Q: (-159.59, 113.87, 175.42, -16.67)
A: -159.59
Q: (0.17, -0.10, -0.01, -0.04)
A: 0.17
Q: (-14.4, 11.4, -15.5, -9.5)
A: -14.4
Q: (-0.706, 1.046, -1.360, 1.138)
A: -0.706
Q: (-0.139, -0.096, 0.098, -0.005)
A: -0.139
Q: (11.2, -12.1, -3.8, -4.3)
A: 11.2
Q: (-12.9, 17.7, 9.3, 10.1)
A: -12.9
---
Q: [-13.9 -58.4 -43.7   3.4 -33.7  -5.1  49.2]
A: 49.2, 3.4

Q: [58.5  2.3 29.5  4.5  0.4  3.2]
A: 58.5, 29.5

Q:
[[ 82.0 -21.1 -43.4  37.8 -75.2   8.0]
 [ 55.6  30.6 -19.8  58.1 -22.6  29.1]]
A: 82.0, 58.1

Q:
[[ 57.6   3.6   2.9   2.7]
 [ -0.1  -1.9   2.6 -13.3]
 [-24.6   8.8   4.1  -6.0]]
A: 57.6, 8.8

Q: [18.3 15.2 67.4 14.0 29.9]
A: 67.4, 29.9

Q:
[[-1.3 -0.7 -1.2 77.1  0.0  0.1]
 [ 1.0 73.3 78.1  0.5 72.9  0.1]
 [74.1 71.4 75.5  0.1 73.7 -0.9]]
A: 78.1, 77.1
---
[-4.120, 8.565, -1.478, -10.538, 10.786, 5.692] --> 10.786
[[134.094, 70.541, -211.168, -115.431], [102.586, 175.578, -160.375, -178.773], [3.536, -133.045, -126.724, -157.898]] --> -211.168
[11.7, -9.5, -12.9, 1.9, -3.9, -10.0, -16.2] --> -10.0
[1.6, 0.2, -1.4, -1.5, -1.5] --> -1.5
[[-4.5, -19.1, 2.2, -15.4], [-13.1, -19.1, 2.3, 10.5]] --> 2.2
[[-95.9, -164.3, -180.4, -100.5, 142.5, -170.6], [-165.0, -163.1, -183.2, -126.7, -162.3, -164.4]] --> 142.5
[43.59, -112.57, 62.45, 129.80, -170.30, -63.02, -98.13] --> -63.02
[[0.10, 0.13, 0.07, 0.07, -0.08, 0.01, 0.12], [-0.13, -0.08, -0.06, -0.10, 0.01, -0.10, -0.11], [-0.05, -0.02, -0.08, -0.05, -0.10, -0.01, 0.00]] --> 0.01
---
[[-0.9, -39.0, -4.2, -12.2],
 [7.2, -25.0, 16.9, 12.4],
 [-40.3, 69.5, -43.6, -43.8]]	-4.2

[[-31.1, -8.3, 56.9, -53.5, -8.3, 28.7, 66.0],
 [-31.3, -8.5, 54.9, -52.6, -8.8, 29.0, 65.6],
 [-73.0, -3.2, 9.8, -62.8, 19.3, -1.2, 75.9]]	28.7

[[1.3, 20.9, 3.6, -77.3],
 [-22.9, -8.4, -18.5, 20.1],
 [31.3, 23.4, 26.8, -72.1]]	3.6

[[-45.8, -27.5, 8.0, 5.2, -43.0, -6.6],
 [-65.6, -15.7, -28.5, -80.5, -14.6, 78.3],
 [73.1, 52.7, 45.8, 72.4, 13.3, 15.0]]	-43.0

[[40.6, 50.4, -58.7, 48.8],
 [-60.5, -54.4, 74.9, -46.2],
 [72.7, -44.4, -76.0, -24.4]]	-58.7

[[49.6, 19.3, -14.2, 10.3, -13.4, 40.7],
 [58.0, -3.6, -3.2, 33.9, 10.8, 45.3],
 [64.2, 2.0, -6.9, 42.5, 12.5, 40.6]]	-13.4

[[-8.6, -1.4, -63.4, -4.2, -1.0, 5.1],
 [5.6, -5.7, -9.6, 0.0, 1.6, 54.2],
 [2.0, -3.1, -11.0, 2.2, -0.8, 69.2]]	-1.0

[[2.0, 6.8, 61.1, -2.8, 6.8],
 [-50.3, 0.9, -1.4, -26.0, 0.9],
 [15.0, -37.8, -10.9, -29.3, -37.8]]	-2.8

[[46.7, -3.3, -55.6, -25.9, -65.1],
 [29.7, -3.0, -54.0, -28.8, -38.2],
 [-0.2, 9.5, -21.5, -26.6, 24.2]]	-25.9

[[-43.1, -20.3, -20.1, 45.2],
 [-57.9, 19.2, 27.2, 25.2],
 [-2.8, 32.1, 49.2, -27.7]]	-20.1
---
[[8767 5735 6103 7724]
 [7832 7858 2535 9229]]: 2535

[[5 8 4 6 7 8 5]
 [5 2 0 6 6 4 5]]: 4

[[-104  491  578 -789  283  375 -194]
 [ 424  359  510  611  223   26 -590]]: 26

[[42 22 90 26]
 [40 22 48 41]]: 48

[[8247 3003 2278 5568 7208]
 [1895 6340 5627 5937 8375]]: 5937

[[555 927 951 817 344]
 [694 469 173 697 770]]: 697
